Rows and roughly how far along a hidden order each lies, from 0 to 15:
In the rows, zero is written as 128.
[110  95  92 155  63 108 104  83 139 125 128 135 148 104 141 142 149 118
 142 134 142 135 116 132 125 129 117  94 115 111  91 152 119 170 191 115
 134 131 122 112 141 138 102 114  75 107 115 129  78 127 112] => 2
[141 118 143 128 107 171 106 123 136 120 147  66 146  92 129 114 160 144
 130 134 144 217 129 127 130  83 120 108 124 149 152 132 140 209 169 113
 116 148 128  99  97 137 144 114 115 141 107 178 117 107 132] => 5
[ 84 129 138 110 121 127  77 127 146 142 117  91 117 168 114 119 147  81
 132 133 139 165 144  98 139 115 152 110 134 141 122 207 125 151  99  87
 127 141 143 139 126  93 175 105 122 118 152 118 163 194 147] => 8
[192 142 180 116 108  64 179 112 157 105 121 102 119 124 139  90 127 168
 118 153 121 177 128 157  64 147 130 107 103 165 164 104 177 148 124 139
 112 120 131 123 118 167 117  90 151 157 149 146 136 128 151] => 12
[210 132 140 122 103  46 171  93 146  99 124 147 122 123 138 109 125 195
 111 153 128 162 112 157  80 174 119  87 105 116 150 135 166 120 153 142
 124 134 127 127 112 177  70  97 134 139 122  90 109 163 156] => 11
[127 120 125 146  81 106 129  97 145 117 122 109 141 111 143 106 132 135
 126 136 144 132 121 146 102 117 125  97 110 127 117 120 146 169 163 126
 125 111 125 107 128 150 138 111  94 127 132 141 112 135 114] => 5
[205 133 162 148  98  71 173 113 139  97 135 102 144  68 151  96 131 181
 129 146 115 136 113 165  67 118 110 112  83 155 155  61 162 169 155 151
 101 108 116 100 101 197 127 112 121 164 141 136  91 101 137] => 8
[118 136 162 107 135 138  99 137 148 130 127  50 130 143 118 101 154 104
 131 131 131 131 133 112 120  88 138 122 112 155 143 183 128 182 113  95
 105 138 144 116 120 117 181 111 125 142 155 126 167 174 152] => 7
[ 73 125  96 135  95 127  90 108 142 132 119 104 145 140 129 115 143 113
 126 118 149  84 125 119 140  95 126 107 117 107  95 197 118 160 140 102
 123 122 130 114 136 120 160 130  78 107 137 101 132 184 114] => 3
[134 119 118 145  78 102 129  98 142 112 127 113 146 114 142 110 138 141
 126 136 140 129 119 146 104 113 120  97 106 126 113 134 144 169 167 126
 124 113 122 105 131 156 130 113  91 123 131 134 103 135 116] => 5
[ 26 132  87 137  90 192  79 123 136 146 129 110 158 136 115 132 150 105
 135  89 149 118 140 104 182  56 114 121 150 121  68 219 108 178 126  89
 126 131 128 107 138  96 187 155  72  91 128 152 138 145  89] => 0
[105 128 140 130 107 158  97 126 144 129 127  67 143 121 128 106 151 120
 130 127 146 129 129 119 125  75 131 115 117 141 125 153 127 192 140 103
 112 126 132 107 121 128 181 120 100 131 138 147 140 146 126] => 4
[ 50 145 148 120 115 156  85 143 156 149 114  61 129 168 117  96 143  54
 132 121 139 142 158 105 128  77 157 125 138 172 117 180 134 180  81  87
 118 106 144 132 134  85 230 106 119 126 172 166 190 174 119] => 7
[ 50 112  99 124 108 126  60 108 129 147 125 129 129 147 109 147 150  69
 144 117 141 183 143  95 170 119 128  99 148 121  89 212 109 153 122  89
 142 151 140 131 128  88 145 128 103 100 132 129 133 171 128] => 4
[119 161 130  87 173  94  95 149 143 137  91 121  98 230 100  95 108 117
 107 132 152  25 123  93 142 141 174 107 127  99 137 255 130  67  55  86
 135 127 154 159 118  73 171 107 110 112 150   2 198 255 162] => 12
[ 40 146 139 119 119 152  85 141 147 147 114  75 131 170 112 102 138  64
 136 113 135 112 152 100 139  78 146 121 141 157 111 186 126 164  77  84
 120 109 142 125 139  77 218 119 108 116 171 151 181 192 119] => 5
[109 108  87 137  89  99 101  89 140 123 118 130 142 129 130 128 141 141
 129 125 145  73 109 126 134 124 117  93  99  92  94 204 112 134 171 109
 128 133 126 111 141 134 116 124  73 103 125  70 105 189 125] => 2
[197 130 141 124 104  67 168 102 141 101 135 128 129 100 139 108 133 203
 112 153 129 181 114 157  81 151 111  97 105 131 155 121 165 151 164 147
 119 136 120 117 103 183  75 110 134 147 109 116  97 132 151] => 10
[112 125 154 111 123 147  91 127 147 130 135  51 134 133 118 114 159 112
 128 131 127 164 134 116 124  94 135 114 120 150 144 183 128 187 135  99
 113 146 140 116 117 118 147 110 126 136 134 138 148 154 150] => 7
[ 45 149 144 110 124 147  91 141 148 146 113  71 129 173 108 100 137  71
 132 114 134  97 149  98 139  79 148 119 138 152 109 209 123 153  72  82
 118 113 145 128 137  80 214 117 110 117 167 132 185 207 126] => 6
[ 71 119 134 134  93 126  84 112 150 143 113 102 126 155 130 119 142  55
 140 132 141 167 149 111 126 120 150 110 133 151 105 171 133 156 109  95
 128 115 141 138 137 102 186 107 112 119 163 156 151 155 120] => 7
[104  83 136 124 127  76  76  69 141 142 132 128  91 147 129 162 142  70
 101 172 177 255 143 136 119 194 166  99 150  98 133 159 131 152 166 130
 168 148 147 176 123 107  48  88 152 121  78 116 163 146 154] => 15
[ 61 138  82 114 121  74  82 113 137 138 103 147 127 192 102 127 124  94
 137 106 128  20 120 100 161 119 117 102 116  91  86 254  92  92  92  82
 132 129 139 129 152  92 146 138  84  89 163  44 150 255 134] => 3
[182 145 154 124 114 103 143 131 138 102 129  76 145 110 129  92 132 175
 132 131 119  97 111 140 101  89 111 110  95 149 150 116 153 168 133 125
 104 124 122  96  98 163 157 111 109 150 144 125 117 153 140] => 6
[185 114 125 143  77  53 160  74 138 100 133 154 133  89 146 127 128 183
 120 152 129 192 110 170  88 166 105  84 104 121 131 111 160 150 177 144
 127 131 118 117 107 186  59 103 117 139 113 124  77 126 140] => 8
[169 134 145 145  84  57 170  97 144 100 122 118 142  94 147  90 121 169
 122 139 124 109 114 164  76 127 109  99  86 136 134  98 161 155 146 143
 114  97 116 103 119 182 123 111 110 147 143 130 107 135 124] => 7
[211 158 218  96 173 155 132 180 141 114 138  24 124 127 115  83 146 145
 138 137 118 179 128 110 107  82 142 142 112 202 203 116 158 188  85 109
  92 153 141 115  66 121 197 106 163 173 154 158 174 153 182] => 12
[ 77 146 124  96 137  97  84 135 143 135 116  89 126 172  98 106 142 106
 128 112 128  60 128  96 147 111 128 109 114 116 113 245 101 122  91  83
 114 137 144 121 141  93 154 124 103 111 155  51 167 255 157] => 4
[114 114 143 123 126 112  81 109 145 140 114 108 102 176 127 133 137  81
 123 151 159 202 139 112 126 159 169 106 139 133 135 179 139 147 115 100
 143 144 147 163 114  97 140  94 132 120 129 110 164 179 150] => 12
[108 150 174 103 152 130  87 165 146 136 126  24 131 155 109  89 150  96
 138 120 119  87 135  95 129  63 145 131 113 170 139 190 119 172  79  82
  93 129 144 112 114  99 223 116 121 141 167 110 181 204 156] => 6
[ 15 141 122 126 111 181  84 135 143 149 127  79 147 149 105 124 144  68
 147  91 132 108 150 100 168  57 126 129 154 152  80 204 107 174  96  83
 121 119 136 113 150  71 206 141  99 101 157 180 165 159 105] => 0
[131 141 137 147  78  60 161 103 159 114  92 115 135 142 150  77 110 124
 121 137 134  26 120 155  73 127 134 104  93 140 119 112 163 146 111 123
 115  69 126 121 148 159 187 106  92 131 189 123 139 173 108] => 8
[137 111 149 129 102  94 113  96 149 132 115 114 109 156 136 132 134  87
 128 155 147 207 136 129 105 168 166 105 132 146 131 147 149 155 130 111
 139 134 140 155 122 118 132  89 136 123 144 138 140 146 146] => 12
[162 121 139 143  77  61 163  86 148 111 114 153 120 132 146 115 120 135
 125 154 135 180 126 149  82 169 137  94 116 141 126 113 171 144 136 134
 134 112 128 137 122 156 117  89 121 131 145 141 107 137 128] => 10
[165 136 127 130  98  64 150 109 142 104 124 115 142 102 134  99 131 181
 121 133 128  92 107 151  98 124 105  94  91 121 132 142 148 146 148 132
 117 119 122 107 118 167 117 116 105 136 132  97 112 176 135] => 6
[210 109 131 147  71  39 175  71 141  98 130 158 130  85 155 130 130 184
 116 160 130 206 108 173  76 185 113  88  99 124 137  83 171 154 191 155
 126 129 117 124 115 202  32 100 126 143 113 129  73 103 141] => 10
[100 143 166 107 135 137  91 148 150 135 126  37 131 150 114  96 151  96
 135 121 125 105 137 104 128  71 140 122 111 162 134 183 122 179  97  85
  99 127 143 114 123 105 206 115 119 138 163 124 177 190 149] => 6
[ 82 126 161 124 107 148  96 123 156 139 117  70 125 153 129 102 149  61
 131 138 142 175 152 117 111 103 157 123 132 170 126 151 143 193 105  98
 120 118 143 133 132 105 206 101 132 131 165 174 173 144 127] => 8
[151 147 173  97 155 131 107 156 147 123 126  37 128 148 112  93 147 127
 132 128 119  93 121 105 118  79 136 126  99 162 158 186 126 166  86  86
  95 146 143 112 109 112 192 115 130 150 166 100 176 208 172] => 8
[ 91 118 121 106 133 112  65 115 135 145 119 126 106 183 110 140 142  76
 130 139 155 186 142  97 157 143 155 102 147 118 121 223 119 133 114  74
 150 158 149 154 118  79 128 108 128 109 117  93 156 206 150] => 10
[ 95 118 100 133  94  98  94  97 140 128 111 121 135 127 129 121 137 114
 126 128 146  82 118 121 133 121 131  96 111  97 100 196 119 139 139 100
 129 123 132 119 133 129 141 121  82 108 136  76 128 203 126] => 4
[166 143 147 129 102  66 155 111 146 103 116 112 134 115 137  89 121 169
 120 137 125  85 116 154  84 122 118 100  94 137 140 129 160 146 124 130
 112 106 123 108 120 166 140 109 110 143 151 108 121 174 137] => 8
[174 135 202 115 138 118 135 127 153 126 127  81 104 141 131  94 132 117
 114 157 152 255 147 134  89 146 164 121 142 179 180 101 182 188 102 126
 127 132 142 153  79 126 145  89 170 160 132 182 177 115 158] => 15
[142 137 138 133 105 149 122 134 143 114 118  80 149 124 134  88 137 148
 132 124 131  62 114 125 115  81 125 113 100 144 132 147 140 168 136 107
 105 118 126  99 117 140 194 123  90 132 154 127 125 160 125] => 4
[127 156 181  96 156 145 100 162 152 133 114  39 120 177 117  85 140 111
 122 132 132 108 138  96 116  92 163 133 120 166 160 196 141 159  65  86
 100 131 149 137 104 102 221 107 136 144 171 104 198 215 164] => 10
[ 70 135 103 122 110 111  89 114 142 137 114 102 137 154 114 115 140 104
 128 110 138  61 127 110 155  95 124 109 117 114  94 229 109 142 112  91
 121 123 134 119 143 106 164 136  84 104 149  79 153 222 127] => 3
[ 52 141 145 127 114 190  78 149 145 141 130  55 149 134 116 104 153  88
 140 102 133 107 145 101 150  49 131 131 136 163 100 189 115 199 105  84
 103 121 133 106 127 100 225 133  96 118 155 168 162 149 115] => 1
[104 137 173 123 112 143 110 121 162 137 108  57 121 165 134  91 139  80
 124 140 144 165 152 118  95 107 166 125 128 174 137 153 156 187  89  97
 116 110 144 136 129 112 218  99 133 135 176 171 185 153 130] => 10
[ 66 113  96 127 101 123  66  99 132 140 123 119 129 145 115 145 148  89
 138 120 144 151 133 101 163 121 128 101 133 111  92 214 108 150 133  94
 139 147 137 132 126 100 136 129  97 101 127 104 119 192 129] => 4
[211 148 173 113 129  73 161 133 143  99 132  87 132 108 127  89 132 184
 130 139 112 115 111 145  83 110 111 110  87 152 170 128 156 153 122 131
 102 128 129 101  97 171 131 109 130 160 141 107 129 165 161] => 9
[ 66 135 115 117 112 108  85 121 148 140 105 107 121 182 115 111 134  73
 133 124 134  92 140 103 138 115 145 111 127 133 111 213 124 138  88  87
 126 119 144 137 141  92 183 111 108 112 170 102 165 220 131] => 7
[154 135 131 134  91 107 147 118 141 104 128 103 151 102 137 100 138 172
 134 126 120  86 112 142 104  96 101 103  92 142 123 136 141 163 155 128
 109 122 120  88 122 167 148 124  94 134 146 131 105 143 129] => 3
[ 88  88  99 175  47 134 106  78 139 130 129 127 150  98 151 137 146  90
 146 139 148 191 129 134 110 124 127  93 124 134  85 104 136 190 191 125
 136 110 120 116 134 137 133 107  78 111 123 187  76  77  90] => 3
[198 146 147 114 128 125 137 141 127  98 138  88 149  99 124  99 142 199
 138 124 110 101 104 124 119  84  98 108  91 151 149 125 139 159 144 122
  99 151 122  84  90 152 151 127 115 149 135 111 104 159 152] => 4
[183 113 164 150  77  93 168  87 150 113 131 133 124 101 154 118 131 140
 125 163 139 238 139 161  72 167 138  99 128 169 137  57 189 183 159 151
 131 119 122 134 109 167 103  85 144 149 123 207  97  60 126] => 12
[165 120 142 142  82 105 142  99 141 109 139 114 142  89 143 114 141 157
 127 142 135 204 126 153  98 123 114  96 117 146 132 105 159 184 171 138
 125 123 121 107 107 162 107 106 116 143 113 168 101 111 127] => 7
[ 94 150 140 101 133 112  96 137 155 140  99  88 113 199 113  90 130  98
 117 130 141  80 140 101 121 117 163 116 124 135 132 227 131 126  69  87
 119 120 148 142 132  96 197 104 116 121 169  83 187 244 145] => 9
[184 145 143 141  85  74 173 120 139  92 123 116 153  90 142  91 130 185
 140 127 103  64 108 149  89 100  93 104  78 154 128 104 150 157 139 136
 100 110 115  87 121 199 165 125 106 144 165 134  97 140 126] => 3
